Below are the code and all the weights of a small trained network. Each question names an input and a class and asks about switching units off, where a switched-off unit gives its printed mean instead of its output.

import numpy as np


def w(rows, s, z=0):
    codes = np.array(rows[::2]) - 128.0
    scale = np.full(codes.shape[1], s)
    scale[-1] = z or s
    return codes * scale


def norm(h):
    return h / np.sqrt((h * h).mean(-1, keepdims=True) + 1e-5)


def f(y):
    return np.maximum(y, 0)


def log_softmax(a):
    a = a - a.max(-1, keepdims=True)
    return a - np.log(np.exp(a).sum(-1, keepdims=True))


def net(x, mask):
    res = np.array(x, float).reshape(1, 8) / 4 @ E
    u = 0
    for l in range(3):
        y = f(norm(res) @ A[l][:, :-1].T + A[l][:, -1])
        res = res + np.where(mask[u : u + 6], y, B[l][:, -1]) @ B[l][:, :-1]
        u += 6
    return log_softmax(norm(res)[-1] @ U[:, :-1].T + U[:, -1])


A, B = {}, {}
E = w([
[122,111,191],'x0',
[131,132,105],'x1',
[127,126,131],'x2',
[128,130,122],'x3',
[52,2,71],'x4',
[127,125,137],'x5',
[128,130,134],'x6',
[226,84,141],'x7',
],0.0089)
A[0] = w([
[87,108,98,121],'0.n0',
[151,147,28,138],'0.n1',
[81,143,123,106],'0.n2',
[154,189,135,102],'0.n3',
[118,231,144,52],'0.n4',
[2,213,134,3],'0.n5',
],0.014,0.0042)
B[0] = w([
[105,116,185,212],'0.n0',
[133,114,177,227],'0.n1',
[131,97,139,181],'0.n2',
[85,91,111,230],'0.n3',
[79,139,191,247],'0.n4',
[251,103,124,254],'0.n5',
],0.023,0.0047)
A[1] = w([
[101,137,65,198],'1.n0',
[204,167,123,79],'1.n1',
[230,111,129,90],'1.n2',
[159,223,149,59],'1.n3',
[139,254,162,2],'1.n4',
[99,112,225,173],'1.n5',
],0.017,0.00075)
B[1] = w([
[139,164,194,128],'1.n0',
[199,122,162,160],'1.n1',
[211,117,140,202],'1.n2',
[100,116,240,150],'1.n3',
[6,70,198,157],'1.n4',
[102,200,39,251],'1.n5',
],0.02,0.014)
A[2] = w([
[198,97,158,154],'2.n0',
[100,24,95,103],'2.n1',
[192,19,116,141],'2.n2',
[145,103,175,116],'2.n3',
[94,184,178,171],'2.n4',
[249,179,82,251],'2.n5',
],0.016,0.0025)
B[2] = w([
[218,117,120,201],'2.n0',
[46,222,214,155],'2.n1',
[216,158,208,205],'2.n2',
[182,139,142,155],'2.n3',
[159,130,42,171],'2.n4',
[174,137,2,254],'2.n5',
],0.017,0.012)
U = w([
[173,151,109,254],'0',
[255,81,208,106],'1',
[28,74,209,69],'2',
[169,140,82,50],'3',
],0.0098,0.0027)

Each question gives the input, the list of numbers given to net, and the class t.
The units are the neurons (one row each of A and B). Each row of codes is followed by its name. A weight is (code - 128) times the scale printed after its matrix; where a second scale follows, it is the last column's (A, B and U).
mask holds one flag per neuron, layer by layer. A switched-off neuron (its flag False) gives its mean, the last column of its row in B, instead of its output. The means were averaged over made-up inputs and are rounded, as every weight is.
A unit's drop is (log p(t) with every unit on - log p(t) with that unit switched off) / (log p(t) with every unit on - log p(t) with every unit switched off).
The circuit of an input: a set's keep is (log p(t) with only the set's units on - log p(t) with every unit switched off) / (log p(t) with every unit on - log p(t) with every unit switched off). Starting from the 12 units with the biggest drops (on a tie, the unit counted first), units are removed one at a time, each time the one whose removal leaves the highest keep (on an exact tie, the one counted first), for as long as the keep stays at least 0.8.
units of the circuit, in order: the units of the circuit, biggest drop first
top k neurons: the k neurons with the biggest drops, biggest first
k most important neurons of layer l: the k neurons of layer l with the biggest drops, biggest first
drop of u: that unit's drop, to one decimal
input [1,7,2,-2,2,5,-7,-8], class 1: top 2 neurons => (0.n5; 1.n5)
input [3,4,7,-3,7,-2,-7,-4], class 2: units of the circuit, in order => (2.n5; 1.n2)
input [8,-5,-6,1,6,7,-8,1], class 2: top 2 neurons => (0.n5; 1.n2)
input [4,-3,3,-6,6,1,1,2], class 2: top 2 neurons => (0.n5; 1.n2)
input [-6,3,-6,-1,8,0,6,0], class 2: top 2 neurons => (0.n5; 2.n5)
input [6,2,-7,8,8,7,1,-7], class 2: units of the circuit, in order => (1.n2; 2.n5)
input [1,3,-4,1,4,8,-4,-6], class 1: units of the circuit, in order => (0.n5; 2.n2)
input [-1,0,-2,-5,1,-2,3,-6], class 1: units of the circuit, in order => (0.n5; 1.n5)
input [-2,-2,0,-7,5,5,0,1], class 2: top 3 neurons => (0.n5; 1.n2; 2.n5)
input [0,-4,0,-8,6,2,6,-7], class 1: top 2 neurons => (0.n5; 0.n4)
input [7,4,-1,5,8,-3,-6,1], class 2: top 2 neurons => (0.n5; 2.n5)
input [0,4,-5,2,8,5,6,5], class 2: units of the circuit, in order => (0.n5; 1.n2; 2.n5)
input [-7,-3,-4,3,-6,4,6,-7], class 1: top 2 neurons => (0.n5; 1.n4)
input [4,0,-8,4,8,-5,-2,3], class 2: top 3 neurons => (0.n5; 1.n2; 2.n5)
input [2,4,0,-1,6,-7,1,-8], class 1: top 2 neurons => (0.n5; 0.n4)
input [-2,-3,2,0,-4,6,-3,3], class 2: 3 most important neurons of layer 2 => (2.n5; 2.n0; 2.n2)
input [-6,0,-5,-2,-1,2,8,-5], class 1: most important neuron of layer 0 => (0.n5)
input [1,6,4,3,-3,0,-4,-8], class 1: drop of 0.n5 => 3.0
input [5,7,-2,-4,8,-6,-8,-3], class 2: drop of 2.n5 => 0.2
input [-8,-6,-3,-3,1,-3,-6,-7], class 1: drop of 0.n4 => 0.0
